Below are the code and all the weights of a small trained network. Each question names an input and a target symbol and asks about switching units off, where a switched-off unit gives its printed mean instead of its output.

import numpy as np


def w(rows, s, z=0):
    codes = np.array(rows[::2]) - 128.0
    scale = np.full(codes.shape[1], s)
    scale[-1] = z or s
    return codes * scale


def norm(h):
    return h / np.sqrt((h * h).mean(-1, keepdims=True) + 1e-5)


def f(y):
    return y / 2 * (1 + np.tanh(0.7978845608 * (y + 0.044715 * y**3)))


def softmax(a):
    e = np.exp(a - a.max(-1, keepdims=True))
    return e / e.sum(-1, keepdims=True)


def log_softmax(a):
    a = a - a.max(-1, keepdims=True)
    return a - np.log(np.exp(a).sum(-1, keepdims=True))


def net(x, mask):
    ids = ['ΔΨαβεζμσω'.index(c) for c in x.split()]
    T = len(ids)
    res = E[ids] + P[:T]
    u = 0
    for l in range(2):
        r = norm(res)
        for j in range(3):
            rows = slice(2 * j, 2 * j + 2)
            q, k, v = (r @ M[l][rows].T for M in (Q, K, V))
            z = softmax(np.where(np.tri(T) > 0, q @ k.T / 2**0.5, -1e9)) @ v
            o = O[l][rows]
            res = res + np.where(mask[u + j], z, o[:, -1]) @ o[:, :-1]
        u += 3
        y = f(norm(res) @ A[l][:, :-1].T + A[l][:, -1])
        res = res + np.where(mask[u : u + 12], y, B[l][:, -1]) @ B[l][:, :-1]
        u += 12
    return log_softmax(norm(res)[-1] @ U[:, :-1].T + U[:, -1])


Q, K, V, O, A, B = {}, {}, {}, {}, {}, {}
E = w([
[131,120,84,132,128,80,98,130,153,104],'Δ',
[183,176,84,102,167,108,83,101,157,136],'Ψ',
[161,140,180,135,134,122,72,158,190,127],'α',
[80,162,139,48,67,125,185,129,161,179],'β',
[123,128,96,145,81,150,83,113,108,99],'ε',
[122,202,105,176,119,115,157,155,95,86],'ζ',
[149,160,137,85,105,89,98,90,63,27],'μ',
[54,113,178,214,190,86,105,105,23,120],'σ',
[126,147,112,160,56,125,150,202,6,122],'ω',
],0.023)
P = w([
[133,65,162,101,96,255,247,21,73,195],'0',
[147,124,161,151,42,142,123,122,243,22],'1',
[130,119,125,142,87,125,105,91,219,73],'2',
[117,116,71,141,120,105,113,100,191,84],'3',
[76,134,55,133,159,99,109,109,197,121],'4',
[42,153,58,137,169,72,114,124,177,145],'5',
[64,137,79,145,116,105,113,81,161,191],'6',
],0.0083)
Q[0] = w([
[108,86,224,150,178,132,93,133,162,109],'0.h0',
[94,171,50,155,147,80,119,151,99,156],'0.h0',
[174,93,125,86,131,126,176,157,139,171],'0.h1',
[185,255,138,172,170,145,144,138,170,133],'0.h1',
[231,169,162,155,133,174,125,165,190,156],'0.h2',
[157,57,149,126,111,163,94,100,194,95],'0.h2',
],0.0086)
K[0] = w([
[142,113,228,150,125,106,148,122,137,169],'0.h0',
[70,175,123,103,162,100,135,105,125,139],'0.h0',
[139,135,121,137,97,107,131,133,196,152],'0.h1',
[166,72,104,86,132,252,176,75,119,162],'0.h1',
[152,117,198,99,123,174,135,78,171,110],'0.h2',
[135,102,128,135,113,154,136,110,92,86],'0.h2',
],0.011)
V[0] = w([
[95,137,77,180,87,96,129,49,213,92],'0.h0',
[94,167,153,58,210,49,69,109,135,114],'0.h0',
[129,195,168,100,147,120,218,196,128,70],'0.h1',
[120,145,224,111,145,253,52,127,140,168],'0.h1',
[107,144,152,88,218,114,122,40,158,101],'0.h2',
[75,139,122,167,121,203,120,152,144,93],'0.h2',
],0.0072)
O[0] = w([
[144,100,224,112,138,84,190,163,96,124,254],'0.h0',
[148,88,104,74,84,96,108,127,175,70,116],'0.h0',
[114,116,200,42,211,132,179,83,87,182,148],'0.h1',
[212,49,82,177,127,212,154,102,140,154,62],'0.h1',
[121,60,167,109,216,153,170,139,114,96,22],'0.h2',
[129,108,119,57,88,152,107,168,119,255,161],'0.h2',
],0.009,0.005)
A[0] = w([
[151,70,97,137,152,157,114,193,159,200,5],'0.n0',
[229,97,14,202,53,106,108,81,182,69,147],'0.n1',
[106,168,155,225,36,119,33,106,63,118,119],'0.n2',
[185,93,115,29,128,110,75,121,149,159,6],'0.n3',
[124,51,202,188,89,100,108,118,181,92,68],'0.n4',
[80,175,120,60,44,116,122,66,125,64,222],'0.n5',
[68,163,114,139,2,208,220,158,117,108,180],'0.n6',
[69,160,127,151,125,116,220,199,85,75,128],'0.n7',
[138,59,139,134,46,105,141,165,214,102,102],'0.n8',
[181,87,184,42,171,105,38,133,76,104,129],'0.n9',
[83,84,151,117,113,169,83,232,114,214,50],'0.n10',
[38,136,80,159,110,155,152,70,214,195,81],'0.n11',
],0.0071,0.0025)
B[0] = w([
[99,100,184,70,121,144,216,89,130,192,118],'0.n0',
[32,171,141,127,177,172,65,166,141,157,185],'0.n1',
[103,143,109,95,88,69,145,121,148,44,255],'0.n2',
[154,132,144,133,73,166,195,53,140,121,145],'0.n3',
[166,164,73,113,175,220,161,84,106,139,147],'0.n4',
[101,20,188,163,132,141,57,205,129,30,242],'0.n5',
[185,96,138,54,199,197,83,166,207,86,238],'0.n6',
[205,156,198,105,194,202,177,82,195,166,209],'0.n7',
[67,198,105,48,255,159,140,131,84,73,158],'0.n8',
[184,130,120,131,114,196,224,42,109,129,162],'0.n9',
[199,170,89,126,225,216,234,25,150,157,144],'0.n10',
[144,101,63,118,92,137,27,146,26,1,139],'0.n11',
],0.0062,0.008)
Q[1] = w([
[163,165,105,2,110,143,199,166,123,137],'1.h0',
[32,53,107,65,30,139,164,197,19,173],'1.h0',
[55,94,125,102,91,75,183,196,77,158],'1.h1',
[127,161,77,151,61,165,166,201,32,64],'1.h1',
[230,209,142,181,197,165,145,27,252,131],'1.h2',
[233,72,102,115,159,120,84,202,123,217],'1.h2',
],0.0065)
K[1] = w([
[215,141,47,34,155,142,158,121,121,71],'1.h0',
[88,134,204,57,143,87,137,157,187,27],'1.h0',
[68,186,133,80,140,43,150,158,117,147],'1.h1',
[67,103,123,58,133,79,83,92,161,136],'1.h1',
[195,131,77,162,145,254,122,103,40,114],'1.h2',
[178,110,75,104,31,143,202,173,212,120],'1.h2',
],0.0079)
V[1] = w([
[161,175,200,41,224,164,93,162,197,63],'1.h0',
[171,159,39,75,90,136,103,168,109,76],'1.h0',
[63,95,189,75,135,139,141,222,186,141],'1.h1',
[129,222,77,178,150,80,177,133,68,92],'1.h1',
[225,226,20,36,1,222,226,157,237,82],'1.h2',
[44,105,115,194,225,116,178,226,199,245],'1.h2',
],0.0064)
O[1] = w([
[173,164,63,136,85,119,172,50,148,190,255],'1.h0',
[129,141,151,125,98,181,172,133,177,121,180],'1.h0',
[100,91,2,139,205,31,76,165,103,197,169],'1.h1',
[153,195,127,130,68,163,96,104,82,75,131],'1.h1',
[29,97,108,129,142,128,194,75,59,99,162],'1.h2',
[148,191,132,86,233,192,143,69,104,130,15],'1.h2',
],0.0089,0.0064)
A[1] = w([
[122,217,185,165,144,108,67,79,129,64,210],'1.n0',
[122,24,96,176,215,168,123,134,60,204,63],'1.n1',
[167,84,178,161,158,110,207,50,133,202,17],'1.n2',
[181,175,153,197,185,179,3,53,106,97,112],'1.n3',
[239,42,163,175,126,39,124,102,185,152,124],'1.n4',
[128,131,193,29,129,145,164,146,109,118,56],'1.n5',
[160,83,184,153,138,171,2,127,177,120,8],'1.n6',
[91,29,113,137,157,161,220,98,86,175,55],'1.n7',
[111,192,237,69,152,105,213,135,79,135,4],'1.n8',
[123,138,96,84,144,14,130,168,210,193,171],'1.n9',
[105,115,76,52,108,19,142,166,103,11,82],'1.n10',
[104,90,212,50,110,115,150,117,85,93,125],'1.n11',
],0.0076,0.0023)
B[1] = w([
[142,74,90,167,97,94,160,71,90,151,191],'1.n0',
[36,33,211,156,163,49,73,241,146,196,139],'1.n1',
[86,254,208,177,54,79,67,120,96,90,147],'1.n2',
[222,172,8,96,162,94,144,192,156,68,162],'1.n3',
[164,97,183,45,104,198,113,81,118,139,171],'1.n4',
[154,128,141,53,165,49,114,173,111,116,144],'1.n5',
[198,150,159,162,206,90,98,225,75,150,150],'1.n6',
[167,125,158,242,139,86,145,155,129,149,165],'1.n7',
[167,139,134,32,151,139,93,81,86,129,152],'1.n8',
[119,123,179,152,88,178,104,181,138,178,228],'1.n9',
[57,122,167,117,223,165,159,165,134,112,255],'1.n10',
[125,72,88,97,172,80,124,177,157,58,163],'1.n11',
],0.0077,0.0088)
U = w([
[129,159,184,195,91,104,203,102,162,161,94],'Δ',
[173,136,3,136,128,154,197,136,177,132,139],'Ψ',
[112,179,111,51,159,119,92,74,70,177,177],'α',
[114,56,118,192,188,160,148,165,107,212,212],'β',
[41,168,72,134,80,255,86,157,93,138,213],'ε',
[188,118,187,144,30,220,113,132,207,184,36],'ζ',
[121,52,189,72,162,147,145,138,115,52,13],'μ',
[218,129,145,116,165,149,73,212,104,127,133],'σ',
[75,156,128,172,61,46,58,160,170,93,2],'ω',
],0.0078,0.0025)

Each question gives the input, a string of symbols that net reads in full, and the target symbol t.
The units are the heads (2 rows each of Q, K, V and O) and the neurons (one row each of A and B). Each row of codes is followed by its name. A weight is (code - 128) times the scale printed after its matrix; where a second scale follows, it is the last column's (O, A, B and U).
mask holds one flag per unit, layer by layer, with each layer's heads first. A switched-off unit (its flag False) gives its mean, the last column of its rows in O or B, instead of its output. The means were averaged over made-up inputs and are rounded, as every weight is.
A unit's drop is (log p(t) with every unit on - log p(t) with that unit switched off) / (log p(t) with every unit on - log p(t) with every unit switched off).
The circuit of an input: a set's keep is (log p(t) with only the set's units on - log p(t) with every unit switched off) / (log p(t) with every unit on - log p(t) with every unit switched off). Starting from the 12 units with the biggest drops (on a tie, the unit counted first), units are removed one at a time, each time the one whose removal leaves the highest keep (on an exact tie, the one counted first), for as long as the keep stays at least 0.8.
units of the circuit, in order: the units of the circuit, biggest drop first
top k neurons: the k neurons with the biggest drops, biggest first
k most important neurons of layer l: the k neurons of layer l with the biggest drops, biggest first
which heads matter: for each layer, one digit per head in row order, 1 if its drop is at least 0.15 and else 0, layers parted by /
input ζ μ ω ω σ Ψ, target α: most important neuron of layer 0	(0.n9)
input ζ β ζ, target α: which heads matter	010 / 000
input σ β α β, target Ψ: units of the circuit, in order	(1.h0; 0.h1; 0.n8)
input Ψ ω β ω, target β: which heads matter	010 / 011
input ω ζ ε α, target μ: which heads matter	101 / 101
input Ψ ω ω ω β, target ε: which heads matter	100 / 000
input μ Ψ β, target μ: units of the circuit, in order	(0.h2; 0.n5)
input Ψ Ψ ω, target μ: which heads matter	000 / 000
input β Ψ ε, target ε: which heads matter	010 / 100
input ω ω ζ ω σ, target ω: which heads matter	101 / 000
input ε β β α ω μ ω, target ω: units of the circuit, in order	(0.h0; 0.n2)
input Δ Ψ σ Δ, target σ: units of the circuit, in order	(1.h2; 1.n6)
input μ ζ ω, target α: units of the circuit, in order	(0.h1; 1.n8)
input μ μ σ, target σ: units of the circuit, in order	(1.h2)
input ω α β, target Ψ: units of the circuit, in order	(1.h0; 0.n11; 1.h1)
input σ α μ β μ α, target σ: which heads matter	000 / 101
input ε σ ω Ψ ω β ζ, target ε: units of the circuit, in order	(0.h1; 0.n1)
input ω σ β ζ ω Δ ω, target σ: units of the circuit, in order	(1.h2; 0.n6)
input Ψ ω ω Ψ ω, target μ: top 3 neurons	(1.n10; 0.n1; 0.n7)
input β ω Ψ ω σ ω, target ζ: which heads matter	000 / 101
input ζ σ ε, target σ: top 2 neurons	(1.n6; 0.n6)
input Ψ ζ β ζ, target Ψ: top 2 neurons	(0.n1; 0.n7)
input β Ψ ζ α Δ ζ, target Δ: which heads matter	000 / 001
input Δ Ψ α, target ω: which heads matter	010 / 000
input σ ω ω β β ζ, target σ: most important neuron of layer 0	(0.n7)
input ε ω σ α, target ε: which heads matter	010 / 001
input ε α ζ ω Ψ, target ε: which heads matter	010 / 001
input Ψ μ ω β Δ Ψ, target Ψ: top neuron	(0.n1)
input α ε Δ Ψ ω ζ Ψ, target β: top 2 neurons	(0.n1; 1.n1)
input ω ζ μ α Ψ, target μ: which heads matter	100 / 100
